Here is a tiny trained network, its code and every weight. The questions are about switching its units off for an input and a target symbol, where a switched-off unit gives its printed mean instead of its output.

import numpy as np


def w(rows, s, z=0):
    codes = np.array(rows[::2]) - 128.0
    scale = np.full(codes.shape[1], s)
    scale[-1] = z or s
    return codes * scale


def softmax(a):
    e = np.exp(a - a.max(-1, keepdims=True))
    return e / e.sum(-1, keepdims=True)


def log_softmax(a):
    a = a - a.max(-1, keepdims=True)
    return a - np.log(np.exp(a).sum(-1, keepdims=True))


def net(x, mask):
    ids = ['ΓΔΣΦαζθμτω'.index(c) for c in x.split()]
    T = len(ids)
    res = E[ids] + P[:T]
    u = 0
    for l in range(2):
        r = res
        for j in range(3):
            rows = slice(2 * j, 2 * j + 2)
            q, k, v = (r @ M[l][rows].T for M in (Q, K, V))
            z = softmax(np.where(np.tri(T) > 0, q @ k.T / 2**0.5, -1e9)) @ v
            o = O[l][rows]
            res = res + np.where(mask[u + j], z, o[:, -1]) @ o[:, :-1]
        u += 3
    return log_softmax(res[-1] @ U[:, :-1].T + U[:, -1])


Q, K, V, O = {}, {}, {}, {}
E = w([
[162,59,150,123,206],'Γ',
[144,177,85,86,163],'Δ',
[129,175,106,84,232],'Σ',
[159,95,168,92,123],'Φ',
[123,169,137,137,128],'α',
[172,142,139,86,158],'ζ',
[137,97,90,76,138],'θ',
[95,49,162,219,140],'μ',
[133,168,88,88,91],'τ',
[182,192,251,175,94],'ω',
],0.02)
P = w([
[162,96,98,146,105],'0',
[117,120,132,7,187],'1',
[123,104,103,98,149],'2',
[170,135,52,184,210],'3',
[37,150,235,113,158],'4',
[81,181,112,197,154],'5',
],0.016)
Q[0] = w([
[178,160,134,176,93],'0.h0',
[61,171,105,97,254],'0.h0',
[127,131,123,115,175],'0.h1',
[104,156,166,117,175],'0.h1',
[173,101,142,139,184],'0.h2',
[153,164,189,113,140],'0.h2',
],0.013)
K[0] = w([
[97,173,214,96,179],'0.h0',
[111,12,173,123,21],'0.h0',
[219,84,1,223,51],'0.h1',
[59,167,14,225,223],'0.h1',
[173,80,124,168,109],'0.h2',
[212,185,147,123,177],'0.h2',
],0.0068)
V[0] = w([
[142,92,107,143,92],'0.h0',
[138,77,127,134,79],'0.h0',
[229,184,100,106,69],'0.h1',
[161,116,8,171,90],'0.h1',
[69,70,204,103,98],'0.h2',
[136,120,147,216,188],'0.h2',
],0.011)
O[0] = w([
[163,48,226,133,78,175],'0.h0',
[147,41,239,213,71,189],'0.h0',
[151,113,150,172,43,31],'0.h1',
[46,83,50,170,3,203],'0.h1',
[112,197,136,90,188,145],'0.h2',
[58,247,35,118,159,254],'0.h2',
],0.0071,0.0081)
Q[1] = w([
[14,111,169,107,210],'1.h0',
[152,180,46,113,97],'1.h0',
[65,109,71,125,179],'1.h1',
[2,129,200,52,112],'1.h1',
[111,181,186,73,151],'1.h2',
[105,158,209,130,88],'1.h2',
],0.01)
K[1] = w([
[98,217,96,211,163],'1.h0',
[160,161,91,191,172],'1.h0',
[68,219,143,177,92],'1.h1',
[180,168,1,169,229],'1.h1',
[86,136,224,168,210],'1.h2',
[147,130,80,171,208],'1.h2',
],0.0078)
V[1] = w([
[48,106,128,151,103],'1.h0',
[243,149,80,236,104],'1.h0',
[98,49,94,157,220],'1.h1',
[69,148,188,233,50],'1.h1',
[152,255,33,168,157],'1.h2',
[132,102,228,145,219],'1.h2',
],0.0084)
O[1] = w([
[140,151,94,85,85,202],'1.h0',
[89,36,173,151,179,136],'1.h0',
[223,122,11,82,132,255],'1.h1',
[124,185,110,71,171,184],'1.h1',
[60,57,116,98,205,66],'1.h2',
[234,147,150,125,172,157],'1.h2',
],0.011,0.0095)
U = w([
[162,2,89,243,177,42],'Γ',
[58,91,103,182,121,126],'Δ',
[79,67,96,4,214,77],'Σ',
[151,140,190,199,143,103],'Φ',
[36,110,147,77,144,200],'α',
[108,72,178,197,186,207],'ζ',
[125,111,104,201,93,75],'θ',
[132,132,29,133,145,120],'μ',
[73,175,128,136,100,184],'τ',
[70,155,211,116,206,254],'ω',
],0.0063,0.0054)

Each question gives the input, a string of symbols that net reads in full, and the target symbol t.
The units are the heads (2 rows each of Q, K, V and O). Each row of codes is followed by its name. A weight is (code - 128) times the scale printed after its matrix; where a second scale follows, it is the last column's (O and U).
mask holds one flag per head, layer by layer. A switched-off head (its flag False) gives its mean, the last column of its rows in O, instead of its output. The means were averaged over made-up inputs and are rounded, as every weight is.
A unit's drop is (log p(t) with every unit on - log p(t) with that unit switched off) / (log p(t) with every unit on - log p(t) with every unit switched off).
The circuit of an input: a set's keep is (log p(t) with only the set's units on - log p(t) with every unit switched off) / (log p(t) with every unit on - log p(t) with every unit switched off). Starting from all 6 units, units are removed one at a time, each time the one whose removal leaves the highest keep (on an exact tie, the one counted first), for as long as the keep stays at least 0.8.
circuit, biggest first: the units of the circuit, biggest drop first
most important unit: the unit with the biggest drop
heads that matter: for each layer, one digit per head in row order, 1 if its drop is at least 0.15 and else 0, layers parted by /
input ω μ μ, target ω: circuit, biggest first => 0.h1; 1.h1
input α Δ μ Γ α, target μ: heads that matter => 000 / 110
input Δ ω Σ Σ Γ, target Γ: circuit, biggest first => 1.h1
input Γ μ Σ ω Δ, target ζ: circuit, biggest first => 1.h0; 1.h1
input α Γ Δ μ τ, target Σ: heads that matter => 000 / 001
input Δ Γ Δ Γ, target Δ: circuit, biggest first => 1.h2; 0.h1; 1.h1
input Δ Δ Σ μ, target Δ: heads that matter => 010 / 011
input τ Γ Φ τ, target τ: heads that matter => 011 / 011
input Γ μ Γ Γ, target Γ: circuit, biggest first => 1.h1; 1.h0; 0.h1; 0.h2
input Δ Γ ω Γ μ, target μ: heads that matter => 000 / 110
input ζ Γ ζ Σ θ, target Γ: circuit, biggest first => 1.h1; 1.h0
input Φ θ Φ ω ω ω, target ω: circuit, biggest first => 0.h0; 1.h1; 1.h2
input Φ ω μ Δ, target Φ: heads that matter => 001 / 011
input Φ Φ Γ, target Φ: most important unit => 1.h2
input Σ μ Γ Φ μ, target Φ: heads that matter => 010 / 111
input Δ Σ μ θ, target Δ: circuit, biggest first => 0.h1; 1.h2; 1.h1
input Φ Δ Φ, target Φ: circuit, biggest first => 0.h2; 1.h2; 0.h1
input Γ Φ μ Σ ω Δ, target ω: heads that matter => 000 / 010
input Φ μ μ μ, target Φ: heads that matter => 111 / 011
input τ θ Δ, target τ: most important unit => 0.h1
input μ μ Σ ω Δ, target ζ: heads that matter => 100 / 110
input τ Δ Γ τ, target τ: heads that matter => 011 / 011
input Φ Δ μ Δ Δ μ, target μ: heads that matter => 101 / 010
